[175 138  69 154 156 189 175 119 142] -> kop
[150 124 101 120 158 171 124 145 153] -> tulo
[197 117  92 132 164 125 125 106 114] -> ruta
[174 123  92 162 153 143 116 107 136] -> Doku
[184 114 102 123 164 129 114 123 122] -> kazav
[194 113  99 127 165 122 118 115 114] -> pige
[142 114 118  95 160 134  66 121 156] -> teguf
[203 125  77 153 162 152 168 121 111] -> Guk
then: [153 162] -> [152]
size: [197 117  92 132 164 125 125 106 114] -> 9
size: [203 125] -> 2
then: [174 123  92 162 153 143] -> [116]
size: [194 113  99] -> 3
size: [203 125  77 153 162 152 168] -> 7
then: [114 102 123 164] -> [129]

[116 115 114 131 146 157 126 120 114 142 151 141 129 133 128 120 125 142
 140 106 137 141]  kunug
[135 126 120 143 155 118 129 121 142 115 107 124 114 118 131 138 124 122
 127 122 141 129]  gam
[145 115 105 126 148 129 114 102 129 106 127 138  98 137 112 100 136 132
 118 151 108 115]  Das
[116 115 114 131 146 157 126 120 114 142 151 141 128 142 119 116 141 161
 141 112 115 142]  vab
[134 127 105 132 158 152 113 108 123 113  57 127 124 127 121 137 137 124
 115 145 104 118]  lum
[135 126 120 143 155 118 129 121 142 115 107 124 114 175 125 122 128 115
 112  47 113 109]  pabi
[135 126 120 143 155 118 129 121 142 115 107 124 128 118 131 138 124 122
 127 122 116 129]  Febot
size: [116 115 114 131 146 157 126 120] -> 8
which: [135 126 120 143 155 118 129 121 142 115 107 124 114 118 131 138 124 122
 127 122 141 129] -> gam
which: [135 126 120 143 155 118 129 121 142 115 107 124 114 175 125 122 128 115
 112  47 113 109] -> pabi
size: [135 126 120 143 155 118 129 121 142 115 107 124] -> 12

[ 48 104  88 132 143  63 184 199] = mef
[131 148  90 129 129 136 141 105] = vuri
[131 148 147 125 129 136 130 105] = tebi
[100  78 147 125 165 113 146 153] = lar
size: [131 148  90 129] -> 4
size: [100  78 147 125 165 113 146 153] -> 8
then: [131 148 147 125 129] -> [136]
size: [100  78 147 125 165 113] -> 6
which: [100  78 147 125 165 113 146 153] -> lar

[112 171  53  70] -> giri
[ 75 103 200 188] -> Luki
[ 51  97 133 173] -> vuk
[103  75 166  97] -> Pif
[ 98  57 106  72] -> zup
[183 159 185 162] -> pipo
size: [112 171  53] -> 3
then: [51 97] -> [133]
size: [103  75 166  97] -> 4
size: [183 159 185 162] -> 4
then: [103 200] -> [188]
then: [103  75] -> [166]
size: [ 75 103 200] -> 3

[ 90 122 159 167] = teg
[ 87 142 166 161] = Vomoz
[118  86 170 164] = Tive
[109 103 161 163] = fubep
[ 95  78 158 167] = Rif
[ 87 111 159 167] = zit
[101  79 165 166] = nipag
[ 94 126 165 169] = lini
[95 78 62 88] = rofa
[ 89 138 148 161] = nuv
[122  90 158 170] = Fipo
size: [ 87 111] -> 2
then: [126 165] -> [169]
then: [122  90] -> [158]
which: [ 95  78 158 167] -> Rif
size: [ 95  78 158] -> 3
then: [ 94 126] -> [165]

[ 99  58 166 131] -> Gupet
[130  97 132 135] -> tinap
[118  83 154 113] -> vavi
[106  59 157 129] -> Sopat
[119 128 110 126] -> Lifa
[ 83 153  66 140] -> vesum
size: [130  97 132 135] -> 4
then: [106  59] -> [157]
then: [118  83] -> [154]
then: [ 83 154] -> [113]
size: [ 83 153] -> 2
then: [99 58] -> [166]
then: [119 128] -> [110]

[142 103 108 121 105 127 112  91 165 128 122 136 130] = Voded
[134 103  91 105 121 127 108 128 112 165 148 124 107] = Vutaf
[107 121 127 108 128 112 165 148 200 138 130 143 143] = Dol
then: [103  91 105 121 127 108 128 112 165] -> [148]
then: [105 121 127 108 128 112 165 148] -> [124]

[110 113 154 182 153 123 107 126 125 125 156 147 126 175 148 134  64 126
  91 168 100 111  70 121 153 120  92 138 117 139 187  92 137 110 119 126
 182]  tamap
[171  96 121 125 108 118 138 171 177  61 118 171 153 138 122 104 155 128
 103 115 110 162 182 188  62 130 114 101 115 186 115 108  63 127 133 103
 110]  Vebe
[169  99 122 128 106 118 134 168 171  67 115 172 152 137 122 103 140 132
 102 121 105 169 182 191  60 131 116 102 114 171 116 114  62 127 127 101
 114]  zap
[170  94 117 125 105 118 137 170 175  67 114 168 154 137 126 101 160 137
 103 120 123 166 178 190  61 131 113 101 107 177 118 118  61 129 132 100
 113]  muner
[123 116 167 166 140 129  86 122 138 117 172 163 105 156 153 150  77 101
  84 171 101 116  83 106 137 118  95 162 121 136 181 102 134 118 115 153
 208]  sekur
size: [169  99 122 128 106 118 134 168 171  67 115 172] -> 12
size: [123 116 167 166 140 129  86 122 138 117 172 163 105 156 153 150  77 101
  84] -> 19

[ 92  81  91 136 131 150  80 160 136 139 140 131  62 156 169 133 147 129
 133  96  80 121 109] -> toruv
[116 112 118 124 128 136 116 140 125 136 132 127 132 119 137 129 130 135
 130 112 118 123 123] -> Saka
[125 119 121 123 125 125 120 134 125 139 138 127 119 132 135 127 134 132
 130 123 126 121 126] -> Tusob
[122 121 118 131 130 130 115 135 128 129 137 131 110 137 138 130 131 127
 127 124 118 124 125] -> Sosiv
[125 119 121 123 128 125 120 134 125 139 138 127 119 132 135 127 134 132
 130 123 126 121 126] -> zan
size: [ 92  81  91 136 131 150  80 160 136 139 140 131  62 156 169 133 147 129] -> 18
then: [ 62 156 169 133 147 129 133  96  80 121] -> [109]
which: [125 119 121 123 128 125 120 134 125 139 138 127 119 132 135 127 134 132
 130 123 126 121 126] -> zan
size: [ 92  81  91 136 131 150  80 160 136 139 140 131  62 156] -> 14
size: [125 119 121 123 125 125] -> 6

[ 67  96  85 108 110 105  94  64 129 111  97  92 101] : mapel
[147 149 119 138 139 143 161 143 104 144 142 150 147] : vizat
[ 67 108 129  94 110  97  64  85 111  96  92 105 101] : Bub
[ 67 108  85 141 111  94  97 129 110  64  92 105 101] : nevo
then: [ 85 108 110 105  94  64 129 111] -> [97]
then: [108 129  94 110  97  64  85 111  96  92 105] -> [101]
size: [ 67  96  85 108 110 105  94  64 129 111  97  92] -> 12

[120 128 110  82 148 147 148 179 107 170 137 119 185 126 153 119 120] -> kazek
[155 139 112 103 148 120 141 165  86 132 105 104 133 102 136 145 100] -> fogu
[110 170 137 119  97  87 139 144 198 107 126 124 133 136 123 128 116] -> vaked
size: [120 128 110  82 148] -> 5
then: [107 170 137 119] -> [185]
size: [155 139 112 103 148 120 141 165  86 132 105 104 133 102 136 145 100] -> 17

[173 160  49 212  85 215 199  64 213 172 101 142  60 131 115]  vuda
[ 62 192  47  86 108 197 191 109 101 111  60  81  97  41 122]  birer
[134 175  55 112  42 172 169 190 207  83  93 191  41  43 110]  rup
[164 139 153 131 162 169 124 179  47  79 208  46 112  75 151]  zezim
[ 94  81 162  63 211 145  90 181 214  46  64  43 140 125 173]  lami
[ 67 154  92  81 156 140 156  55 157  97  96 141 211 161 162]  bufi
[ 67 154  92  81 156 140 156  55 157  97  77 182 174  73  72]  Melek
size: [ 67 154  92  81 156 140] -> 6
then: [ 47  86 108 197 191 109] -> [101]
size: [ 67 154  92  81 156 140 156  55 157  97  96 141] -> 12
size: [ 67 154  92  81 156 140 156  55 157] -> 9
size: [134 175  55 112  42 172 169 190 207] -> 9
size: [67] -> 1
size: [134 175] -> 2

[ 93 109 203 146 114 168 113 117  84]  mozad
[ 93 147 172 146 114 162 113 117  84]  Sikif
[ 94 147 172 167 121 154 113 133  84]  gibu
[138  94 172 178 114 162  95 150  84]  vipo
[ 95  94 178 114 172 162 138 117  84]  zege
then: [138  94 172 178 114 162  95] -> [150]
then: [203 146 114 168] -> [113]
then: [172 167 121] -> [154]
size: [ 94 147 172] -> 3

[170 151 149 179 135 167 103 102  99 101  60  70 209 102 103 101 137] : kepok
[ 90 118 175 162 158 152  84  88  88  85 102 103 153  87  81  84 157] : lorum
[117 109  99 131  88 121 155 147  60 102 103  70 101  99 209 147  95] : Bobof
[111 110  93 111  90 118 176 156 162 168  97  95 167 168 155 174  88] : ras
[119  95 100 148  85 103 145 122 145 111  96  87 170 127 115 120 113] : vop
then: [ 99 101  60  70 209 102 103] -> [101]
then: [ 90 118 176] -> [156]
size: [170 151 149 179 135 167] -> 6

